[-1.77  1.85  0.06 -0.59  2.57  1.49 -0.01 -2.05  0.89  1.23  4.69 -0.83
  0.25  0.86  1.58 -3.32  1.62 -3.42 -1.90 -0.61  2.17] : <45>/<83>
[ 1.91 -1.76  0.13  1.93  2.38 -0.82 -0.17  0.93 -0.76 -1.45 -0.66  0.02
  2.22 -0.11  0.57 -0.18 -1.47 -2.77  2.28  0.59  0.87] : <42>/<73>
[-1.97  0.46 -2.69  1.80 -1.54 -0.65 -0.63 -1.80  1.07  0.54 -0.86 -0.94
 -0.26  1.43  0.75  2.05  2.17  0.09  3.13 -1.57 -2.19] : <42>/<84>
[-0.13  1.31  1.35  0.65  1.17 -2.88 -1.37 -0.92  1.07 -1.73 -1.33  0.66
  2.30  0.71  1.20  0.68  0.37  1.58  1.94  1.69  1.28] : <42>/<84>
[-1.69  0.36 -1.44 -1.12 -0.33 -0.69 -0.60  1.67 -1.66  1.59 -1.58 -2.08
 -4.28 -0.93  1.17  2.29 -1.80 -0.90  3.77 -0.23  0.66] : <42>/<84>
[-3.08 -0.51 -2.16  0.90  0.67 -1.91  0.26  4.17  1.32  5.93 -3.40  2.19
 -2.49 -1.65  1.85  2.57 -5.86  3.97 -0.78 -0.59 -0.14] : <46>/<81>
[-0.17  3.74  0.70 -1.59  2.80  1.98 -0.80 -2.62  0.55  0.52  1.47 -1.50
  1.05 -0.61  1.66 -1.34  1.44 -0.27 -1.73  1.22  0.47] : <45>/<77>
[-2.30  4.38 -1.69 -0.09  2.92  0.72 -0.99 -3.15  0.12  2.16  4.54 -0.29
  1.04  1.24  2.02 -2.49 -0.24 -2.06 -0.20  2.56  2.90] : <45>/<83>
[-1.47 -0.34 -2.40  0.28 -0.79 -3.91  0.87 -0.34  0.61 -2.32 -1.10  0.32
  0.73 -1.08  1.36  1.38 -3.05  0.88  2.06  1.88 -0.18] : <42>/<73>
[-2.07  1.28 -1.35 -5.26 -0.54  1.06  0.32 -0.05  0.21  0.77 -2.58  0.17
 -0.82 -1.76  1.10 -0.34 -1.97  1.44 -1.14 -0.85  2.16] : <46>/<82>
[-1.91  0.92  0.08  1.18 -2.39 -0.34  1.72 -0.26  0.75  4.86 -2.82  1.46
 -1.26 -0.89  0.16  0.16 -2.04  4.08  1.36 -0.61  2.39] : <46>/<81>
[ 0.27 -1.18 -1.72  1.24  0.99 -0.25 -0.30  0.84  1.18 -0.22  0.26  1.56
  1.48  0.05  1.06  2.31 -2.72 -1.48  1.26 -0.79 -2.72] : <42>/<73>
[-2.03  1.00  0.56  1.62  0.27  2.01  0.39  0.13 -0.28  5.34 -1.87  2.97
 -3.10 -0.71  0.75 -0.41 -4.14  0.51  2.61  0.90  5.68] : <46>/<81>
[-3.23  4.94 -1.89  1.63  1.37  1.12 -1.82 -6.15 -0.38  2.82  1.54 -2.76
 -0.24 -0.26  2.89 -0.28  2.03 -1.16 -1.32 -1.58 -1.44] : <45>/<83>
[ 0.70 -0.81 -0.62  0.03  0.66  1.95 -0.25  0.35  1.30  2.24 -0.64  2.16
 -0.83  0.93 -0.09 -0.60 -3.50 -1.40 -1.68 -0.03 -2.39] : <46>/<82>
[ 1.15  2.84 -0.66 -1.33  2.08 -2.75 -0.29 -0.50 -0.23 -0.06  2.42 -2.04
  1.97  0.80  1.54 -0.46  1.29 -1.53 -2.10  1.21 -0.81] : <45>/<83>
[ 0.75  2.79 -3.46 -1.22  3.13 -1.69 -2.32 -0.32  0.38  1.07  2.19 -2.84
 -2.04 -1.33  1.51 -0.39 -0.68  0.80 -2.32 -1.00  0.33] : <45>/<83>
[-2.44  0.53 -3.04  1.72  0.04 -2.30 -1.14 -2.44 -0.40  1.34 -3.30  1.06
  1.88  0.95  1.36  1.74  1.67  1.93  2.13  0.66 -1.96] : <42>/<84>
[-1.55  3.12 -0.08  0.03  2.70 -1.43 -1.12 -3.45  2.14  2.44  3.45 -0.45
  3.94 -0.84  3.46 -0.33 -0.51 -2.92 -2.47  2.35 -1.40] : <45>/<83>
[-1.34  4.47 -1.85  1.85  1.42 -0.37 -2.89 -1.89  0.27  1.12  0.87  2.27
  2.73 -1.43  2.95 -0.95  0.11 -1.73  3.30  0.45 -0.03] : <42>/<84>
[ 0.37  0.06 -1.85  2.58  0.85 -1.66 -0.53 -1.65  0.55 -0.31  2.99  1.42
  4.39  0.94  1.56  1.46  2.13 -3.21  0.99  0.74 -1.34] : <42>/<73>
[-3.09 -0.82 -4.59 -0.74  1.44 -1.45 -0.79  0.90  0.37  0.46 -1.13  2.87
 -2.86 -0.75  1.02  0.23 -4.13 -1.97  0.05  0.85  3.22] : <46>/<81>
[-2.16  1.41  1.11  1.47 -2.40 -1.59 -1.01 -1.03  2.37  4.36 -2.76  0.97
 -1.08 -2.24  0.95  0.60 -2.93  3.02  2.11 -0.91 -0.10] : <46>/<81>
[ 0.11  6.52  0.40  0.26  2.06  0.04 -1.51 -3.27  0.03  3.46  0.37 -2.73
 -1.38  2.12  4.15  0.26  1.40  2.92 -0.93 -1.59 -5.78] : <45>/<83>
[-2.16 -0.88  0.01  0.17  0.43 -2.31  2.54  3.73  1.21  0.52 -4.89  1.15
 -0.46 -2.90  1.97 -0.17 -4.44  2.09  1.23  0.32  5.56] : <46>/<81>
[-0.59 -0.07  1.33 -0.02  1.30  0.89  1.00  3.40 -0.08  0.04 -4.11  0.67
 -3.75 -1.77  5.02 -0.04 -5.46  1.27 -0.71 -0.17  2.16] : <46>/<82>
[-2.33  1.74 -1.44 -0.28  0.54 -1.28  1.26  0.77 -1.03  2.65 -2.43  5.88
 -3.06 -0.55  2.20 -2.80 -5.42 -1.71 -0.92  1.17  0.85] : <46>/<82>
[-4.29  2.12 -0.41  0.10  1.52 -0.94  0.51 -0.65  0.33  4.87 -0.33  1.13
 -3.18 -2.95  0.06  1.44 -3.80  1.71  1.11 -0.25  0.21] : <46>/<81>
[ 1.87  0.53  1.49  0.00  1.74  1.85 -3.31 -1.71  1.99  0.24  3.65  1.76
  3.74  1.09  0.85  0.45 -0.05 -3.53 -1.43  1.07 -2.35] : <45>/<77>
